Here is a tiny trained network, its code and every weight. The questions are about switching its units off for an input and a target symbol, where a switched-off unit gives its printed mean instead of its output.

import numpy as np


def w(rows, s, z=0):
    codes = np.array(rows[::2]) - 128.0
    scale = np.full(codes.shape[1], s)
    scale[-1] = z or s
    return codes * scale


def norm(h):
    return h / np.sqrt((h * h).mean(-1, keepdims=True) + 1e-5)


def f(y):
    return np.maximum(y, 0)


def softmax(a):
    e = np.exp(a - a.max(-1, keepdims=True))
    return e / e.sum(-1, keepdims=True)


def log_softmax(a):
    a = a - a.max(-1, keepdims=True)
    return a - np.log(np.exp(a).sum(-1, keepdims=True))


def net(x, mask):
    ids = ['βεζλπστψω'.index(c) for c in x.split()]
    T = len(ids)
    res = E[ids] + P[:T]
    r = norm(res)
    for j in range(2):
        rows = slice(2 * j, 2 * j + 2)
        q, k, v = (r @ M[0][rows].T for M in (Q, K, V))
        z = softmax(np.where(np.tri(T) > 0, q @ k.T / 2**0.5, -1e9)) @ v
        o = O[0][rows]
        res = res + np.where(mask[j], z, o[:, -1]) @ o[:, :-1]
    y = f(norm(res) @ A[0][:, :-1].T + A[0][:, -1])
    res = res + np.where(mask[2:18], y, B[0][:, -1]) @ B[0][:, :-1]
    return log_softmax(norm(res)[-1] @ U[:, :-1].T + U[:, -1])


Q, K, V, O, A, B = {}, {}, {}, {}, {}, {}
E = w([
[77,82,136,145],'β',
[71,88,77,96],'ε',
[204,154,146,168],'ζ',
[110,67,104,113],'λ',
[126,115,206,180],'π',
[190,128,130,255],'σ',
[111,86,116,2],'τ',
[128,188,221,76],'ψ',
[125,83,118,141],'ω',
],0.015)
P = w([
[45,167,127,129],'0',
[176,103,170,40],'1',
[172,97,166,55],'2',
[128,87,131,164],'3',
[15,132,104,116],'4',
[8,135,75,150],'5',
[136,230,1,149],'6',
],0.0096)
Q[0] = w([
[62,149,165,132],'H0',
[84,210,90,140],'H0',
[112,81,217,129],'H1',
[253,56,120,109],'H1',
],0.015)
K[0] = w([
[222,76,155,119],'H0',
[152,112,78,73],'H0',
[127,247,117,57],'H1',
[37,189,65,189],'H1',
],0.014)
V[0] = w([
[75,89,208,187],'H0',
[133,212,156,155],'H0',
[146,60,58,218],'H1',
[125,106,254,177],'H1',
],0.021)
O[0] = w([
[111,104,131,24,253],'H0',
[210,151,160,89,23],'H0',
[201,47,190,131,70],'H1',
[1,167,207,151,242],'H1',
],0.017,0.0075)
A[0] = w([
[81,87,49,131,104],'N0',
[48,84,92,98,120],'N1',
[154,174,39,129,107],'N2',
[146,210,138,99,159],'N3',
[149,93,90,155,48],'N4',
[113,143,116,36,84],'N5',
[72,186,210,95,203],'N6',
[89,147,123,178,193],'N7',
[139,138,148,230,227],'N8',
[165,94,144,148,51],'N9',
[182,57,171,100,88],'N10',
[193,156,138,146,40],'N11',
[89,252,185,126,119],'N12',
[125,111,195,133,143],'N13',
[185,139,113,106,21],'N14',
[199,151,128,121,6],'N15',
],0.015,0.0021)
B[0] = w([
[213,139,138,179,213],'N0',
[87,146,187,225,252],'N1',
[68,104,133,20,155],'N2',
[183,137,119,249,159],'N3',
[206,156,77,96,150],'N4',
[34,196,100,234,188],'N5',
[244,18,4,15,244],'N6',
[43,161,179,136,192],'N7',
[32,225,70,97,162],'N8',
[56,130,74,111,142],'N9',
[95,214,183,248,179],'N10',
[112,99,97,191,131],'N11',
[182,242,254,237,222],'N12',
[181,88,100,47,166],'N13',
[97,112,179,64,133],'N14',
[44,122,163,112,132],'N15',
],0.014,0.011)
U = w([
[73,43,103,88,140],'β',
[156,85,53,128,229],'ε',
[196,171,161,159,116],'ζ',
[158,68,84,245,71],'λ',
[101,155,172,59,195],'π',
[149,69,178,112,253],'σ',
[104,159,21,135,63],'τ',
[135,235,127,125,68],'ψ',
[113,77,178,176,154],'ω',
],0.012,0.003)

Each question gives the input, a string of symbols that net reads in full, and the target symbol t.
The units are the heads (2 rows each of Q, K, V and O) and the neurons (one row each of A and B). Each row of codes is followed by its name. A weight is (code - 128) times the scale printed after its matrix; where a second scale follows, it is the last column's (O, A, B and U).
mask holds one flag per unit, heads first, then neurons. A switched-off unit (its flag False) gives its mean, the last column of its rows in O or B, instead of its output. The means were averaged over made-up inputs and are rounded, as every weight is.
A unit's drop is (log p(t) with every unit on - log p(t) with that unit switched off) / (log p(t) with every unit on - log p(t) with every unit switched off).
The circuit of an input: a set's keep is (log p(t) with only the set's units on - log p(t) with every unit switched off) / (log p(t) with every unit on - log p(t) with every unit switched off). Starting from the 12 units with the biggest drops (on a tie, the unit counted first), units are removed one at a time, each time the one whose removal leaves the highest keep (on an exact tie, the one counted first), for as long as the keep stays at least 0.8.
circuit, biggest first: the units of the circuit, biggest drop first
k most important neurons: the k neurons with the biggest drops, biggest first
heads that matter: for each layer, one digit per head in row order, 1 if its drop is at least 0.15 and else 0, layers parted by /
input β λ σ ω τ λ ζ, target ω: circuit, biggest first : (H1; N6)
input ψ ω ω ω, target ψ: circuit, biggest first : (H1; H0)
input β τ β, target τ: heads that matter : 11
input ω π π β, target π: circuit, biggest first : (H0)
input ε τ ζ σ, target ε: circuit, biggest first : (H1; N12)
input ζ β λ λ ω ζ λ, target λ: circuit, biggest first : (H1; H0)
input τ β ε, target τ: 2 most important neurons : (N12; N2)
input ζ λ τ, target ζ: 2 most important neurons : (N12; N3)
input λ ε τ β, target τ: heads that matter : 01
input ε λ β, target λ: 2 most important neurons : (N6; N0)
input λ λ π λ, target λ: 4 most important neurons : (N12; N10; N7; N6)
input λ ε ζ, target λ: heads that matter : 11
input τ β λ, target τ: heads that matter : 01
input ω λ ω ε, target λ: heads that matter : 01
input ω β τ, target ω: 3 most important neurons : (N10; N6; N5)
input β ψ λ ε τ τ τ, target ε: heads that matter : 11
input λ σ ω ζ, target λ: heads that matter : 01
input π λ ω ζ, target π: heads that matter : 10
input β τ ε λ, target β: 2 most important neurons : (N12; N3)
input ε λ π, target π: most important neuron : (N6)
input τ ζ ε, target τ: 2 most important neurons : (N6; N2)
input σ β β, target σ: heads that matter : 01
input τ ψ σ, target τ: heads that matter : 01
input λ ζ σ, target λ: 3 most important neurons : (N10; N6; N12)
input ε σ ζ ζ, target ε: most important neuron : (N12)
input ω π ζ π, target π: 2 most important neurons : (N12; N6)
input λ ω τ, target λ: heads that matter : 11
input λ τ ω, target λ: 2 most important neurons : (N12; N6)
input β ω ω, target β: 2 most important neurons : (N12; N6)
